Below are the code and all the weights of a small trained network. Each question names an input and a class and asks about switching units off, where a switched-off unit gives its printed mean instead of its output.

import numpy as np


def w(rows, s, z=0):
    codes = np.array(rows[::2]) - 128.0
    scale = np.full(codes.shape[1], s)
    scale[-1] = z or s
    return codes * scale


def norm(h):
    return h / np.sqrt((h * h).mean(-1, keepdims=True) + 1e-5)


def f(y):
    return y / 2 * (1 + np.tanh(0.7978845608 * (y + 0.044715 * y**3)))


def log_softmax(a):
    a = a - a.max(-1, keepdims=True)
    return a - np.log(np.exp(a).sum(-1, keepdims=True))


def net(x, mask):
    res = np.array(x, float).reshape(1, 5) / 4 @ E
    u = 0
    for l in range(4):
        y = f(norm(res) @ A[l][:, :-1].T + A[l][:, -1])
        res = res + np.where(mask[u : u + 6], y, B[l][:, -1]) @ B[l][:, :-1]
        u += 6
    return log_softmax(norm(res)[-1] @ U[:, :-1].T + U[:, -1])


A, B = {}, {}
E = w([
[102,80,143,140,159,185],'x0',
[37,138,148,166,2,184],'x1',
[154,108,219,48,100,159],'x2',
[175,147,223,209,152,133],'x3',
[121,131,130,129,132,130],'x4',
],0.0072)
A[0] = w([
[107,42,121,149,196,255,75],'0.n0',
[65,181,88,50,130,130,112],'0.n1',
[155,87,48,190,103,131,98],'0.n2',
[140,131,119,97,187,134,47],'0.n3',
[93,112,90,94,130,141,3],'0.n4',
[55,62,133,120,193,178,38],'0.n5',
],0.0087,0.0048)
B[0] = w([
[159,255,114,109,92,42,253],'0.n0',
[202,79,182,213,103,73,246],'0.n1',
[85,148,183,109,195,126,185],'0.n2',
[196,72,87,155,173,197,131],'0.n3',
[147,63,128,133,53,161,113],'0.n4',
[164,153,59,82,76,41,165],'0.n5',
],0.0092,0.0026)
A[1] = w([
[184,123,168,31,84,178,98],'1.n0',
[104,24,27,48,87,140,67],'1.n1',
[209,66,100,107,243,184,3],'1.n2',
[205,91,169,104,86,88,171],'1.n3',
[137,83,174,17,130,186,61],'1.n4',
[88,163,2,221,213,191,92],'1.n5',
],0.0071,0.0032)
B[1] = w([
[93,129,105,122,184,84,203],'1.n0',
[166,101,127,252,86,96,176],'1.n1',
[164,98,120,89,87,166,208],'1.n2',
[95,161,109,153,127,119,254],'1.n3',
[63,107,114,149,190,126,156],'1.n4',
[95,105,139,91,138,113,221],'1.n5',
],0.015,0.0033)
A[2] = w([
[77,254,118,122,152,79,122],'2.n0',
[213,189,82,111,99,175,212],'2.n1',
[163,168,250,200,181,184,119],'2.n2',
[126,44,115,148,115,129,124],'2.n3',
[89,139,119,116,37,173,1],'2.n4',
[170,220,101,162,81,94,105],'2.n5',
],0.0084,0.0022)
B[2] = w([
[109,104,102,7,83,116,254],'2.n0',
[92,79,210,42,110,145,161],'2.n1',
[108,61,43,248,58,2,185],'2.n2',
[104,92,142,211,113,42,148],'2.n3',
[191,220,95,129,208,197,171],'2.n4',
[123,138,133,52,67,90,215],'2.n5',
],0.0075,0.0057)
A[3] = w([
[108,152,137,198,80,232,90],'3.n0',
[71,138,145,154,86,156,4],'3.n1',
[48,179,109,124,63,212,153],'3.n2',
[156,237,98,255,98,129,176],'3.n3',
[28,79,141,147,210,95,227],'3.n4',
[106,128,61,111,115,76,145],'3.n5',
],0.0092,0.0024)
B[3] = w([
[204,48,119,80,207,149,181],'3.n0',
[175,117,114,138,252,133,155],'3.n1',
[180,74,115,43,223,111,241],'3.n2',
[157,129,179,107,102,89,252],'3.n3',
[86,115,192,129,93,182,234],'3.n4',
[133,182,201,148,129,153,254],'3.n5',
],0.012,0.0048)
U = w([
[219,72,118,104,176,156,122],'0',
[116,112,165,106,84,124,254],'1',
[140,140,136,228,70,82,123],'2',
[134,242,128,73,110,103,100],'3',
[16,136,166,138,182,162,88],'4',
[142,177,105,145,80,199,85],'5',
[122,222,10,221,143,217,24],'6',
],0.014,0.0083)

Each question gives the input, the list of numbers given to net, and the class t.
The units are the neurons (one row each of A and B). Each row of codes is followed by its name. A weight is (code - 128) times the scale printed after its matrix; where a second scale follows, it is the last column's (A, B and U).
mask holds one flag per neuron, layer by layer. A switched-off neuron (its flag False) gives its mean, the last column of its row in B, instead of its output. The means were averaged over made-up inputs and are rounded, as every weight is.
A unit's drop is (log p(t) with every unit on - log p(t) with that unit switched off) / (log p(t) with every unit on - log p(t) with every unit switched off).
The circuit of an input: a set's keep is (log p(t) with only the set's units on - log p(t) with every unit switched off) / (log p(t) with every unit on - log p(t) with every unit switched off). Starting from the 12 units with the biggest drops (on a tie, the unit counted first), units are removed one at a time, each time the one whose removal leaves the highest keep (on an exact tie, the one counted first), for as long as the keep stays at least 0.8.
units of the circuit, in order: the units of the circuit, biggest drop first
most important unit: the unit with the biggest drop
k most important neurons: the k neurons with the biggest drops, biggest first
k most important neurons of layer l: the k neurons of layer l with the biggest drops, biggest first
drop of u: that unit's drop, to one decimal
input [3,8,-4,7,-4], class 0: units of the circuit, in order : (3.n0)
input [3,6,2,8,-4], class 2: 2 most important neurons : (2.n2 1.n2)
input [-7,3,7,8,7], class 2: 2 most important neurons of layer 0 : (0.n0 0.n5)
input [-7,6,-1,-7,4], class 2: 2 most important neurons : (0.n1 1.n1)
input [-3,1,-6,-5,-3], class 4: 2 most important neurons : (0.n2 0.n0)
input [8,-7,0,-4,2], class 3: 2 most important neurons of layer 3 : (3.n2 3.n0)
input [2,-6,0,-8,1], class 2: 2 most important neurons : (1.n1 3.n2)
input [-8,7,3,-8,-2], class 2: 2 most important neurons of layer 2 : (2.n0 2.n3)
input [-4,-1,4,-6,5], class 2: units of the circuit, in order : (0.n0 1.n1)
input [1,-6,-7,4,-3], class 4: units of the circuit, in order : (1.n5 3.n4 0.n1)
input [-2,2,-4,3,-2], class 4: 2 most important neurons : (0.n1 0.n0)
input [0,-5,-7,-4,-6], class 4: 2 most important neurons : (1.n5 0.n2)
input [6,-4,7,-4,-3], class 4: 2 most important neurons : (1.n4 1.n0)
input [4,-4,6,5,-3], class 4: most important unit : 0.n1
input [7,0,-4,-6,2], class 3: 2 most important neurons : (0.n0 0.n2)
input [-1,8,-2,8,4], class 0: 2 most important neurons : (3.n0 0.n1)
input [0,5,-7,-7,5], class 2: 4 most important neurons : (1.n1 0.n1 2.n3 0.n0)
input [5,-2,8,2,4], class 4: 2 most important neurons of layer 1 : (1.n4 1.n0)
input [-4,2,1,7,-2], class 2: 2 most important neurons : (2.n2 0.n0)
input [4,-5,-8,-5,-7], class 4: most important unit : 0.n2
input [6,0,6,6,5], class 2: 2 most important neurons of layer 2 : (2.n2 2.n1)
input [-2,5,7,3,0], class 4: 2 most important neurons of layer 1 : (1.n0 1.n4)
input [6,-2,-4,-3,1], class 3: drop of 1.n0 : 0.0
